Below is a small trained network, with its code and all its weights. Each question gives an input and a class and asks what happens when units are switched off, that is, made to give their printed mean instead of their output.

import numpy as np


def w(rows, s, z=0):
    codes = np.array(rows[::2]) - 128.0
    scale = np.full(codes.shape[1], s)
    scale[-1] = z or s
    return codes * scale


def f(y):
    return np.maximum(y, 0)


def log_softmax(a):
    a = a - a.max(-1, keepdims=True)
    return a - np.log(np.exp(a).sum(-1, keepdims=True))


def net(x, mask):
    res = np.array(x, float).reshape(1, 5) / 4 @ E
    y = f(res @ A[0][:, :-1].T + A[0][:, -1])
    res = res + np.where(mask, y, B[0][:, -1]) @ B[0][:, :-1]
    return log_softmax(res[-1] @ U[:, :-1].T + U[:, -1])


A, B = {}, {}
E = w([
[67,85,229],'x0',
[125,127,124],'x1',
[126,130,129],'x2',
[146,245,177],'x3',
[34,133,73],'x4',
],0.011)
A[0] = w([
[65,152,102,109],'N0',
[136,90,51,55],'N1',
[128,225,105,48],'N2',
[65,141,46,183],'N3',
[174,90,183,127],'N4',
[135,253,154,151],'N5',
[71,202,154,92],'N6',
[36,143,103,162],'N7',
[155,143,62,99],'N8',
[149,117,77,88],'N9',
[189,76,186,129],'N10',
[131,126,114,112],'N11',
[157,64,196,46],'N12',
[134,220,198,211],'N13',
[167,21,67,67],'N14',
[129,68,53,110],'N15',
[77,78,201,43],'N16',
[76,117,194,1],'N17',
[124,151,77,161],'N18',
[33,147,146,101],'N19',
[150,150,57,119],'N20',
[114,183,173,182],'N21',
[132,73,114,77],'N22',
[77,123,139,77],'N23',
],0.013,0.0024)
B[0] = w([
[166,93,80,178],'N0',
[109,147,142,187],'N1',
[60,166,124,200],'N2',
[218,110,119,209],'N3',
[171,131,84,199],'N4',
[78,99,100,250],'N5',
[86,103,117,197],'N6',
[220,109,94,206],'N7',
[106,147,237,183],'N8',
[107,164,170,166],'N9',
[183,111,88,213],'N10',
[117,148,172,137],'N11',
[136,138,146,203],'N12',
[120,95,71,255],'N13',
[69,196,51,230],'N14',
[95,171,130,206],'N15',
[95,200,151,220],'N16',
[132,181,241,194],'N17',
[166,127,180,171],'N18',
[254,154,145,203],'N19',
[160,150,204,188],'N20',
[96,102,42,203],'N21',
[4,115,87,174],'N22',
[144,139,125,167],'N23',
],0.0065,0.0097)
U = w([
[66,105,101,22],'0',
[159,161,181,100],'1',
[247,81,107,61],'2',
[152,85,122,253],'3',
[153,85,119,207],'4',
],0.013,0.0033)

Each question gives the input, the list of numbers given to net, and the class t.
The units are the neurons (one row each of A and B). Each row of codes is followed by its name. A weight is (code - 128) times the scale printed after its matrix; where a second scale follows, it is the last column's (A, B and U).
mask holds one flag per neuron, in row order. A switched-off neuron (its flag False) gives its mean, the last column of its row in B, instead of its output. The means were averaged over made-up inputs and are rounded, as every weight is.
A unit's drop is (log p(t) with every unit on - log p(t) with that unit switched off) / (log p(t) with every unit on - log p(t) with every unit switched off).
The circuit of an input: a set's keep is (log p(t) with only the set's units on - log p(t) with every unit switched off) / (log p(t) with every unit on - log p(t) with every unit switched off). Starting from the 12 units with the biggest drops (on a tie, the unit counted first), units are removed one at a time, each time the one whose removal leaves the highest keep (on an exact tie, the one counted first), for as long as the keep stays at least 0.8.
circuit, biggest first: the units of the circuit, biggest drop first
most important unit: the unit with the biggest drop
k most important neurons: the k neurons with the biggest drops, biggest first
drop when u is switched off: that unit's drop, to one decimal
input [-7,4,-1,3,-3], class 1: circuit, biggest first -> [N8; N2]
input [7,-2,2,-4,7], class 1: circuit, biggest first -> [N17; N19]
input [3,0,-5,7,8], class 2: circuit, biggest first -> [N19; N7]
input [-1,-6,7,-7,-3], class 0: circuit, biggest first -> [N14; N22]
input [-4,1,0,-8,-5], class 0: circuit, biggest first -> [N14; N22]
input [-1,-6,1,6,-6], class 0: most important unit -> N5
input [5,6,-4,2,-7], class 2: circuit, biggest first -> [N10; N4]
input [5,-5,-6,0,-6], class 2: 2 most important neurons -> [N10; N4]
input [8,-8,3,-7,-1], class 1: circuit, biggest first -> [N17; N16]
input [8,3,-7,-5,7], class 1: circuit, biggest first -> [N17; N19]
input [5,-8,7,6,-1], class 4: 2 most important neurons -> [N14; N13]
input [5,4,5,5,-6], class 2: circuit, biggest first -> [N10; N13]
input [6,-5,-7,6,-2], class 3: circuit, biggest first -> [N13; N21]
input [-5,5,5,0,5], class 1: most important unit -> N8
input [-5,-1,-2,-7,-7], class 0: 2 most important neurons -> [N14; N22]
input [5,1,1,3,7], class 2: 2 most important neurons -> [N19; N7]
input [7,1,3,3,5], class 1: 3 most important neurons -> [N17; N16; N19]
input [-7,-2,-6,2,-1], class 1: 2 most important neurons -> [N8; N20]
input [5,5,2,-1,5], class 1: drop when N20 is switched off -> -0.1
input [-1,6,4,5,6], class 2: drop when N22 is switched off -> 0.1
input [6,-1,-3,2,8], class 2: drop when N7 is switched off -> 0.2
input [-4,-4,-5,4,-4], class 3: most important neuron -> [N5]
